Here is a tiny trained network, its code and every weight. The questions are about switching its units off for an input and a target symbol, where a switched-off unit gives its printed mean instead of its output.

import numpy as np


def w(rows, s, z=0):
    codes = np.array(rows[::2]) - 128.0
    scale = np.full(codes.shape[1], s)
    scale[-1] = z or s
    return codes * scale


def norm(h):
    return h / np.sqrt((h * h).mean(-1, keepdims=True) + 1e-5)


def f(y):
    return y / 2 * (1 + np.tanh(0.7978845608 * (y + 0.044715 * y**3)))


def softmax(a):
    e = np.exp(a - a.max(-1, keepdims=True))
    return e / e.sum(-1, keepdims=True)


def log_softmax(a):
    a = a - a.max(-1, keepdims=True)
    return a - np.log(np.exp(a).sum(-1, keepdims=True))


def net(x, mask):
    ids = ['ΘΞΦζμτ'.index(c) for c in x.split()]
    T = len(ids)
    res = E[ids] + P[:T]
    r = norm(res)
    for j in range(3):
        rows = slice(3 * j, 3 * j + 3)
        q, k, v = (r @ M[0][rows].T for M in (Q, K, V))
        z = softmax(np.where(np.tri(T) > 0, q @ k.T / 3**0.5, -1e9)) @ v
        o = O[0][rows]
        res = res + np.where(mask[j], z, o[:, -1]) @ o[:, :-1]
    y = f(norm(res) @ A[0][:, :-1].T + A[0][:, -1])
    res = res + np.where(mask[3:7], y, B[0][:, -1]) @ B[0][:, :-1]
    return log_softmax(norm(res)[-1] @ U[:, :-1].T + U[:, -1])


Q, K, V, O, A, B = {}, {}, {}, {}, {}, {}
E = w([
[2,184,83,203,94],'Θ',
[110,65,121,189,141],'Ξ',
[158,176,154,165,105],'Φ',
[76,105,196,210,124],'ζ',
[166,94,94,140,174],'μ',
[78,147,54,225,207],'τ',
],0.0068)
P = w([
[97,121,127,179,162],'0',
[114,125,158,104,168],'1',
[103,117,132,195,132],'2',
[127,133,149,52,157],'3',
[115,117,137,205,115],'4',
[125,128,148,1,138],'5',
[129,122,137,213,103],'6',
],0.0086)
Q[0] = w([
[94,90,142,136,161],'h1',
[66,70,100,107,86],'h1',
[96,204,75,3,141],'h1',
[85,105,207,38,165],'h2',
[80,183,141,59,157],'h2',
[134,128,127,163,193],'h2',
[85,168,136,74,109],'h3',
[167,125,40,219,86],'h3',
[98,166,127,107,207],'h3',
],0.012)
K[0] = w([
[170,73,178,138,110],'h1',
[225,115,118,56,76],'h1',
[64,129,211,23,200],'h1',
[73,219,87,58,183],'h2',
[102,157,160,44,179],'h2',
[77,152,193,175,129],'h2',
[127,163,103,2,134],'h3',
[194,97,203,210,59],'h3',
[180,135,25,85,236],'h3',
],0.0096)
V[0] = w([
[112,69,253,211,87],'h1',
[150,31,118,176,118],'h1',
[186,251,193,113,149],'h1',
[59,121,30,204,201],'h2',
[194,144,149,199,219],'h2',
[49,236,132,87,172],'h2',
[100,225,71,164,76],'h3',
[215,211,122,204,193],'h3',
[193,83,69,90,212],'h3',
],0.0045)
O[0] = w([
[68,11,88,40,196,202],'h1',
[66,172,55,98,168,163],'h1',
[87,59,252,208,123,84],'h1',
[230,148,197,84,66,255],'h2',
[54,138,207,104,30,187],'h2',
[203,120,154,207,91,160],'h2',
[214,75,162,39,148,143],'h3',
[196,109,86,105,11,170],'h3',
[91,117,109,202,57,100],'h3',
],0.0043,0.0051)
A[0] = w([
[92,59,67,216,160,30],'n1',
[222,70,167,124,173,3],'n2',
[208,94,2,174,98,2],'n3',
[184,142,42,66,99,84],'n4',
],0.0076,0.004)
B[0] = w([
[183,151,149,130,146,252],'n1',
[139,246,110,144,152,126],'n2',
[112,185,140,95,177,194],'n3',
[88,119,162,114,117,163],'n4',
],0.013,0.0016)
U = w([
[179,198,146,149,193,205],'Θ',
[59,143,98,27,128,129],'Ξ',
[94,64,255,210,181,1],'Φ',
[166,37,86,89,175,221],'ζ',
[73,127,78,210,71,157],'μ',
[206,113,196,79,33,53],'τ',
],0.009,0.0029)

Each question gives the input, a string of symbols that net reads in full, and the target symbol t.
The units are the heads (3 rows each of Q, K, V and O) and the neurons (one row each of A and B). Each row of codes is followed by its name. A weight is (code - 128) times the scale printed after its matrix; where a second scale follows, it is the last column's (O, A, B and U).
mask holds one flag per unit, heads first, then neurons. A switched-off unit (its flag False) gives its mean, the last column of its rows in O or B, instead of its output. The means were averaged over made-up inputs and are rounded, as every weight is.
A unit's drop is (log p(t) with every unit on - log p(t) with that unit switched off) / (log p(t) with every unit on - log p(t) with every unit switched off).
The circuit of an input: a set's keep is (log p(t) with only the set's units on - log p(t) with every unit switched off) / (log p(t) with every unit on - log p(t) with every unit switched off). Starting from all 7 units, units are removed one at a time, each time the one whose removal leaves the highest keep (on an exact tie, the one counted first), for as long as the keep stays at least 0.8.
circuit, biggest first: the units of the circuit, biggest drop first
most important unit: the unit with the biggest drop
top k neurons: the k neurons with the biggest drops, biggest first
heads that matter: for each layer, one digit per head in row order, 1 if its drop is at least 0.15 and else 0, layers parted by /
drop of u: that unit's drop, to one decimal
input Θ Φ μ μ Φ Θ, target μ: circuit, biggest first : [h3 h1 h2]
input μ τ Θ Θ Φ Φ, target Θ: most important unit : h2
input Θ Φ Φ τ Ξ Ξ, target τ: heads that matter : 110
input Φ τ Θ Ξ, target τ: circuit, biggest first : [h2 h3]
input τ Θ Ξ Φ, target Θ: circuit, biggest first : [h1 h2 n2]
input τ Θ ζ τ Ξ τ, target τ: circuit, biggest first : [h1 n3]
input Θ μ μ Θ, target μ: circuit, biggest first : [h3 h2]
input ζ τ ζ Φ Φ Θ, target Φ: circuit, biggest first : [h1 h2]
input τ μ Θ ζ, target μ: heads that matter : 001
input Θ Φ τ Θ, target Φ: heads that matter : 100
input τ ζ Φ μ ζ τ μ, target Ξ: heads that matter : 111
input μ μ Ξ Ξ, target μ: heads that matter : 001
input μ μ Θ τ ζ Θ, target τ: heads that matter : 110
input Θ Θ Φ Θ, target Θ: heads that matter : 111
input Φ μ Θ τ μ μ, target τ: circuit, biggest first : [h1 h3]
input Ξ ζ μ Θ, target ζ: heads that matter : 011
input Θ Ξ ζ μ Φ ζ, target μ: circuit, biggest first : [h3 h2]
input μ Ξ μ Φ, target Ξ: top neuron : [n4]
input τ Θ Θ ζ μ Θ, target ζ: circuit, biggest first : [h2 h1 n3]
input Φ Ξ τ Φ, target Ξ: circuit, biggest first : [h2 n1]
input Ξ Θ Θ Ξ ζ Ξ Ξ, target ζ: circuit, biggest first : [h1]
input μ Ξ τ μ τ Ξ, target μ: circuit, biggest first : [h3 h1 h2]
input τ τ μ, target Ξ: heads that matter : 110
input Θ ζ Θ Φ Ξ Θ τ, target Θ: heads that matter : 000
input Ξ μ ζ μ, target μ: drop of h1 : 0.4
